Here is a tiny trained network, its code and every weight. The questions are about switching its units off for an input and a target symbol, where a switched-off unit gives its printed mean instead of its output.

import numpy as np


def w(rows, s, z=0):
    codes = np.array(rows[::2]) - 128.0
    scale = np.full(codes.shape[1], s)
    scale[-1] = z or s
    return codes * scale


def norm(h):
    return h / np.sqrt((h * h).mean(-1, keepdims=True) + 1e-5)


def f(y):
    return y / 2 * (1 + np.tanh(0.7978845608 * (y + 0.044715 * y**3)))


def softmax(a):
    e = np.exp(a - a.max(-1, keepdims=True))
    return e / e.sum(-1, keepdims=True)


def log_softmax(a):
    a = a - a.max(-1, keepdims=True)
    return a - np.log(np.exp(a).sum(-1, keepdims=True))


def net(x, mask):
    ids = ['γδζηλμξπσω'.index(c) for c in x.split()]
    T = len(ids)
    res = E[ids] + P[:T]
    u = 0
    for l in range(2):
        q, k, v = (norm(res) @ M[l].T for M in (Q, K, V))
        z = softmax(np.where(np.tri(T) > 0, q @ k.T / 2**0.5, -1e9)) @ v
        res = res + np.where(mask[u], z, O[l][:, -1]) @ O[l][:, :-1]
        u += 1
        y = f(norm(res) @ A[l][:, :-1].T + A[l][:, -1])
        res = res + np.where(mask[u : u + 16], y, B[l][:, -1]) @ B[l][:, :-1]
        u += 16
    return log_softmax(norm(res)[-1] @ U[:, :-1].T + U[:, -1])


Q, K, V, O, A, B = {}, {}, {}, {}, {}, {}
E = w([
[158,108,124,102],'γ',
[156,113,115,109],'δ',
[130,99,132,99],'ζ',
[162,127,101,125],'η',
[125,167,68,163],'λ',
[91,157,50,195],'μ',
[86,73,131,105],'ξ',
[6,127,95,148],'π',
[164,68,99,181],'σ',
[153,82,135,123],'ω',
],0.016)
P = w([
[163,121,101,130],'0',
[155,112,2,105],'1',
[130,144,143,38],'2',
[167,96,143,135],'3',
[126,88,119,115],'4',
[10,129,175,139],'5',
[167,104,154,136],'6',
],0.015)
Q[0] = w([
[107,170,248,189],'L0H0',
[190,147,136,152],'L0H0',
],0.015)
K[0] = w([
[128,217,123,7],'L0H0',
[122,108,63,116],'L0H0',
],0.016)
V[0] = w([
[124,65,197,177],'L0H0',
[245,120,169,77],'L0H0',
],0.012)
O[0] = w([
[154,93,3,118,11],'L0H0',
[175,179,114,44,8],'L0H0',
],0.015,0.0011)
A[0] = w([
[177,119,194,132,68],'L0N0',
[88,91,92,139,92],'L0N1',
[169,106,104,173,136],'L0N2',
[113,165,77,127,93],'L0N3',
[253,56,169,137,17],'L0N4',
[103,120,42,78,102],'L0N5',
[185,202,105,162,147],'L0N6',
[121,125,121,61,2],'L0N7',
[128,100,90,161,154],'L0N8',
[129,56,147,164,72],'L0N9',
[144,145,147,153,165],'L0N10',
[109,93,127,67,212],'L0N11',
[185,69,160,87,100],'L0N12',
[192,62,140,139,74],'L0N13',
[117,97,136,110,104],'L0N14',
[181,126,175,70,14],'L0N15',
],0.015,0.0051)
B[0] = w([
[163,87,131,170,141],'L0N0',
[9,125,137,110,198],'L0N1',
[198,127,181,132,188],'L0N2',
[89,46,177,103,143],'L0N3',
[151,34,109,57,189],'L0N4',
[3,153,174,131,254],'L0N5',
[165,106,173,228,151],'L0N6',
[72,41,106,108,136],'L0N7',
[119,209,158,145,217],'L0N8',
[96,178,84,115,198],'L0N9',
[196,114,131,142,143],'L0N10',
[118,225,137,165,248],'L0N11',
[103,32,186,158,195],'L0N12',
[182,111,99,91,186],'L0N13',
[116,117,83,167,148],'L0N14',
[107,185,120,117,142],'L0N15',
],0.008,0.0062)
Q[1] = w([
[184,172,239,92],'L1H0',
[72,88,255,210],'L1H0',
],0.0089)
K[1] = w([
[139,174,108,154],'L1H0',
[96,155,251,65],'L1H0',
],0.015)
V[1] = w([
[148,2,114,114],'L1H0',
[206,101,73,153],'L1H0',
],0.0079)
O[1] = w([
[82,243,35,182,78],'L1H0',
[102,254,161,219,2],'L1H0',
],0.0095,0.0052)
A[1] = w([
[136,95,132,117,118],'L1N0',
[58,118,152,105,193],'L1N1',
[220,135,67,164,111],'L1N2',
[153,71,182,200,168],'L1N3',
[79,82,53,122,129],'L1N4',
[113,119,143,132,39],'L1N5',
[179,164,250,132,126],'L1N6',
[197,183,176,138,163],'L1N7',
[151,70,200,225,161],'L1N8',
[93,135,205,183,97],'L1N9',
[164,216,150,96,190],'L1N10',
[49,116,175,102,240],'L1N11',
[244,132,183,178,136],'L1N12',
[121,52,79,103,185],'L1N13',
[203,118,76,49,135],'L1N14',
[189,123,102,245,1],'L1N15',
],0.014,0.0052)
B[1] = w([
[116,70,121,130,143],'L1N0',
[181,121,105,167,217],'L1N1',
[2,142,167,136,137],'L1N2',
[69,128,92,47,176],'L1N3',
[187,117,214,166,192],'L1N4',
[98,100,128,136,123],'L1N5',
[93,199,203,71,159],'L1N6',
[106,126,150,202,141],'L1N7',
[73,90,58,107,183],'L1N8',
[107,101,63,38,155],'L1N9',
[149,168,79,183,136],'L1N10',
[187,152,99,168,246],'L1N11',
[159,93,239,152,160],'L1N12',
[178,103,133,176,202],'L1N13',
[211,76,80,101,149],'L1N14',
[165,124,86,60,140],'L1N15',
],0.0095,0.014)
U = w([
[163,189,166,81,96],'γ',
[161,191,192,84,94],'δ',
[197,137,126,29,90],'ζ',
[132,194,250,110,106],'η',
[37,62,243,37,173],'λ',
[53,60,18,65,124],'μ',
[212,36,162,207,97],'ξ',
[4,65,116,193,3],'π',
[80,233,75,187,225],'σ',
[197,194,20,90,141],'ω',
],0.011,0.0042)

Each question gives the input, a string of symbols that net reads in full, and the target symbol t.
The units are the heads (2 rows each of Q, K, V and O) and the neurons (one row each of A and B). Each row of codes is followed by its name. A weight is (code - 128) times the scale printed after its matrix; where a second scale follows, it is the last column's (O, A, B and U).
mask holds one flag per unit, layer by layer, with each layer's heads first. A switched-off unit (its flag False) gives its mean, the last column of its rows in O or B, instead of its output. The means were averaged over made-up inputs and are rounded, as every weight is.
A unit's drop is (log p(t) with every unit on - log p(t) with that unit switched off) / (log p(t) with every unit on - log p(t) with every unit switched off).
The circuit of an input: a set's keep is (log p(t) with only the set's units on - log p(t) with every unit switched off) / (log p(t) with every unit on - log p(t) with every unit switched off). Starting from the 12 units with the biggest drops (on a tie, the unit counted first), units are removed one at a time, each time the one whose removal leaves the highest keep (on an exact tie, the one counted first), for as long as the keep stays at least 0.8.
units of the circuit, in order: the units of the circuit, biggest drop first
unit that matters most: the unit with the biggest drop
top k neurons: the k neurons with the biggest drops, biggest first
k most important neurons of layer l: the k neurons of layer l with the biggest drops, biggest first
drop when u is switched off: that unit's drop, to one decimal
input σ λ γ, target σ: units of the circuit, in order : [L0H0, L1H0]
input σ ξ ω ζ ξ λ, target ω: top neuron : [L0N12]
input λ μ π μ σ, target σ: top 2 neurons : [L0N13, L0N2]
input λ λ δ, target λ: units of the circuit, in order : [L0H0, L1N4]
input σ λ σ δ ξ δ, target σ: units of the circuit, in order : [L0H0, L1H0, L0N12]
input ζ η σ, target ζ: top 2 neurons : [L1N14, L0N5]
input ξ η σ μ σ ζ, target σ: units of the circuit, in order : [L0H0, L1H0, L0N12]
input ξ σ π δ η ξ, target π: units of the circuit, in order : [L0H0, L0N12, L1H0]
input λ λ σ λ μ, target σ: 2 most important neurons of layer 0 : [L0N12, L0N0]
input σ ξ δ, target σ: units of the circuit, in order : [L0H0, L1H0]
input σ γ λ, target σ: units of the circuit, in order : [L0H0, L1H0]
input ζ ξ μ ξ ζ λ, target μ: 2 most important neurons of layer 1 : [L1N9, L1N8]
input η ξ λ, target η: top 2 neurons : [L1N6, L0N6]
input ξ ξ η σ ξ γ, target η: units of the circuit, in order : [L0H0]
input λ σ λ δ, target λ: top 3 neurons : [L0N12, L1N11, L1N1]
input ξ μ ξ λ ω μ, target ξ: 2 most important neurons of layer 0 : [L0N11, L0N9]
input ξ ξ σ ξ μ ξ, target σ: 2 most important neurons of layer 0 : [L0N12, L0N4]
input ξ λ ξ σ μ π λ, target λ: top 2 neurons : [L1N12, L0N2]
input ξ ξ ξ σ ξ π, target ξ: 2 most important neurons of layer 0 : [L0N5, L0N11]
input λ λ σ μ ξ, target σ: unit that matters most : L1H0
input ξ ξ σ ξ μ, target σ: top 2 neurons : [L0N4, L0N12]
input ξ ξ ξ σ γ, target σ: 2 most important neurons of layer 0 : [L0N5, L0N11]
input η ξ η ζ ζ π, target η: drop when L0H0 is switched off : 1.2
input ξ λ δ, target ξ: drop when L1N3 is switched off : 0.1
input ξ π π, target ξ: drop when L1H0 is switched off : 0.1
input λ ξ λ η, target λ: drop when L0H0 is switched off : 0.3
input λ λ ξ ξ σ λ, target ξ: unit that matters most : L1H0
